Below are the code and all the weights of a small trained network. Each question names an input and a class and asks about switching units off, where a switched-off unit gives its printed mean instead of its output.

import numpy as np


def w(rows, s, z=0):
    codes = np.array(rows[::2]) - 128.0
    scale = np.full(codes.shape[1], s)
    scale[-1] = z or s
    return codes * scale


def norm(h):
    return h / np.sqrt((h * h).mean(-1, keepdims=True) + 1e-5)


def f(y):
    return np.maximum(y, 0)


def log_softmax(a):
    a = a - a.max(-1, keepdims=True)
    return a - np.log(np.exp(a).sum(-1, keepdims=True))


def net(x, mask):
    res = np.array(x, float).reshape(1, 8) / 4 @ E
    u = 0
    for l in range(3):
        y = f(norm(res) @ A[l][:, :-1].T + A[l][:, -1])
        res = res + np.where(mask[u : u + 13], y, B[l][:, -1]) @ B[l][:, :-1]
        u += 13
    return log_softmax(norm(res)[-1] @ U[:, :-1].T + U[:, -1])


A, B = {}, {}
E = w([
[128,128,130,128],'x0',
[128,128,128,130],'x1',
[101,3,245,100],'x2',
[128,127,128,127],'x3',
[252,5,100,217],'x4',
[180,240,212,137],'x5',
[125,128,129,129],'x6',
[127,128,128,129],'x7',
],0.0059)
A[0] = w([
[72,183,23,133,112],'0.n0',
[38,127,58,47,83],'0.n1',
[59,110,172,74,104],'0.n2',
[20,191,120,3,115],'0.n3',
[64,170,118,28,156],'0.n4',
[83,63,141,42,83],'0.n5',
[127,96,35,63,114],'0.n6',
[145,214,1,178,155],'0.n7',
[195,197,228,155,133],'0.n8',
[126,35,193,28,107],'0.n9',
[174,152,99,69,164],'0.n10',
[64,201,218,184,3],'0.n11',
[73,221,93,75,112],'0.n12',
],0.0089,0.018)
B[0] = w([
[134,89,179,111,175],'0.n0',
[34,97,154,126,158],'0.n1',
[98,194,112,113,162],'0.n2',
[206,104,64,183,227],'0.n3',
[100,103,177,88,240],'0.n4',
[86,192,87,150,147],'0.n5',
[109,88,184,122,158],'0.n6',
[126,106,130,252,254],'0.n7',
[207,196,139,128,212],'0.n8',
[138,173,62,155,183],'0.n9',
[58,113,128,124,214],'0.n10',
[103,237,224,115,128],'0.n11',
[63,120,189,117,193],'0.n12',
],0.013,0.0074)
A[1] = w([
[189,122,165,61,62],'1.n0',
[127,159,105,15,254],'1.n1',
[166,187,187,156,200],'1.n2',
[105,212,210,124,102],'1.n3',
[121,138,80,190,193],'1.n4',
[208,135,154,93,190],'1.n5',
[170,84,183,72,132],'1.n6',
[143,199,178,123,72],'1.n7',
[129,76,69,13,139],'1.n8',
[164,188,127,4,71],'1.n9',
[213,84,110,149,161],'1.n10',
[140,169,151,9,39],'1.n11',
[75,169,136,49,192],'1.n12',
],0.014,0.0057)
B[1] = w([
[54,149,43,12,147],'1.n0',
[55,220,81,149,175],'1.n1',
[194,149,164,99,254],'1.n2',
[198,19,137,124,211],'1.n3',
[88,135,132,62,235],'1.n4',
[123,143,43,145,186],'1.n5',
[124,202,123,15,150],'1.n6',
[41,66,195,148,185],'1.n7',
[102,251,29,99,150],'1.n8',
[5,116,240,83,157],'1.n9',
[120,189,71,156,216],'1.n10',
[47,94,246,50,148],'1.n11',
[107,252,78,186,188],'1.n12',
],0.012,0.0087)
A[2] = w([
[61,112,79,129,113],'2.n0',
[205,190,117,176,54],'2.n1',
[117,166,205,122,66],'2.n2',
[132,55,117,142,97],'2.n3',
[151,89,141,208,78],'2.n4',
[66,99,90,134,69],'2.n5',
[114,149,163,182,120],'2.n6',
[179,128,45,40,82],'2.n7',
[170,55,109,70,8],'2.n8',
[122,121,168,7,87],'2.n9',
[196,158,105,36,56],'2.n10',
[109,131,94,61,41],'2.n11',
[95,156,74,126,153],'2.n12',
],0.015,0.014)
B[2] = w([
[149,62,105,153,211],'2.n0',
[104,250,161,220,172],'2.n1',
[207,69,186,118,161],'2.n2',
[177,246,65,115,147],'2.n3',
[152,133,105,24,175],'2.n4',
[177,194,184,165,159],'2.n5',
[165,140,106,104,195],'2.n6',
[86,92,188,18,179],'2.n7',
[88,37,225,203,128],'2.n8',
[89,174,64,143,166],'2.n9',
[202,170,33,60,156],'2.n10',
[178,37,93,80,130],'2.n11',
[145,86,144,113,255],'2.n12',
],0.015,0.0074)
U = w([
[50,29,176,229,157],'0',
[239,47,15,241,124],'1',
[246,101,221,113,198],'2',
[232,252,114,234,156],'3',
[19,210,26,157,146],'4',
[135,28,40,34,114],'5',
[34,222,238,40,2],'6',
[213,236,74,16,118],'7',
],0.023,0.0077)

Each question gives the input, the list of numbers given to net, and the class t.
The units are the neurons (one row each of A and B). Each row of codes is followed by its name. A weight is (code - 128) times the scale printed after its matrix; where a second scale follows, it is the last column's (A, B and U).
mask holds one flag per neuron, layer by layer. A switched-off neuron (its flag False) gives its mean, the last column of its row in B, instead of its output. The means were averaged over made-up inputs and are rounded, as every weight is.
A unit's drop is (log p(t) with every unit on - log p(t) with that unit switched off) / (log p(t) with every unit on - log p(t) with every unit switched off).
The circuit of an input: a set's keep is (log p(t) with only the set's units on - log p(t) with every unit switched off) / (log p(t) with every unit on - log p(t) with every unit switched off). Starting from the 12 units with the biggest drops (on a tie, the unit counted first), units are removed one at a time, each time the one whose removal leaves the highest keep (on an exact tie, the one counted first), for as long as the keep stays at least 0.8.
units of the circuit, in order: the units of the circuit, biggest drop first
unit that matters most: the unit with the biggest drop
top k neurons: the k neurons with the biggest drops, biggest first
top k neurons in layer l: the k neurons of layer l with the biggest drops, biggest first
drop when u is switched off: that unit's drop, to one decimal
input [-3,3,5,-2,4,-2,3,-5], class 5: top 4 neurons : 0.n7, 1.n2, 1.n7, 2.n7
input [7,6,1,-4,5,4,-1,-6], class 7: units of the circuit, in order : 0.n7
input [-6,-7,5,0,8,0,-7,-4], class 5: units of the circuit, in order : 0.n7, 1.n2
input [-4,0,0,-8,2,0,-2,-4], class 1: units of the circuit, in order : 0.n8, 2.n0
input [2,5,4,-3,2,5,0,-4], class 7: top 2 neurons : 0.n7, 1.n0
input [-7,1,7,-3,2,4,-7,6], class 7: top 2 neurons : 0.n7, 1.n2
input [-2,-6,1,1,0,7,1,-6], class 6: top 2 neurons : 0.n7, 0.n3
input [7,-7,4,2,5,-2,0,8], class 5: top 4 neurons : 0.n7, 1.n2, 0.n8, 2.n7
input [2,6,6,2,1,-1,6,-8], class 5: top 2 neurons : 0.n4, 0.n7
input [-5,1,0,-6,4,0,8,5], class 1: top 2 neurons : 1.n2, 0.n8
input [-2,4,7,-6,8,2,6,1], class 7: top 2 neurons in layer 0 : 0.n7, 0.n3
input [2,4,8,-3,-7,-1,-2,-2], class 4: top 2 neurons : 0.n7, 0.n8
input [7,-3,4,-3,1,-2,0,0], class 5: top 3 neurons : 0.n7, 0.n4, 0.n8
input [-1,7,-7,0,0,3,2,-3], class 2: unit that matters most : 0.n3
input [4,6,7,8,3,-3,-2,-2], class 5: top 4 neurons : 0.n7, 0.n12, 1.n7, 2.n7
input [6,-2,2,3,-1,-1,-3,-3], class 4: top 2 neurons : 0.n7, 0.n2
input [2,8,4,-3,-3,-1,2,0], class 4: top 2 neurons : 0.n7, 0.n2
input [0,-7,6,-4,8,-2,-3,6], class 5: top 4 neurons : 0.n7, 1.n2, 0.n8, 2.n7
input [-5,3,0,-4,-5,8,-6,3], class 2: top 3 neurons : 1.n3, 0.n3, 2.n2
input [-2,-5,-2,-4,-7,0,-8,-4], class 0: unit that matters most : 0.n8
input [-2,0,-7,6,0,4,-1,-2], class 2: top 2 neurons in layer 0 : 0.n3, 0.n12
input [6,-5,2,-3,-2,-1,-3,-1], class 4: top 2 neurons in layer 0 : 0.n2, 0.n7
input [-3,-6,3,-7,8,3,-3,-1], class 7: drop when 0.n7 is switched off : 1.0
input [-2,-5,6,6,6,-2,6,6], class 5: drop when 1.n2 is switched off : 0.6
input [6,3,7,2,4,7,-6,7], class 7: drop when 0.n7 is switched off : 0.9
input [1,7,3,-3,-5,-3,-6,-7], class 4: drop when 0.n7 is switched off : 1.0
input [-1,-5,7,0,7,4,-2,7], class 7: unit that matters most : 0.n7
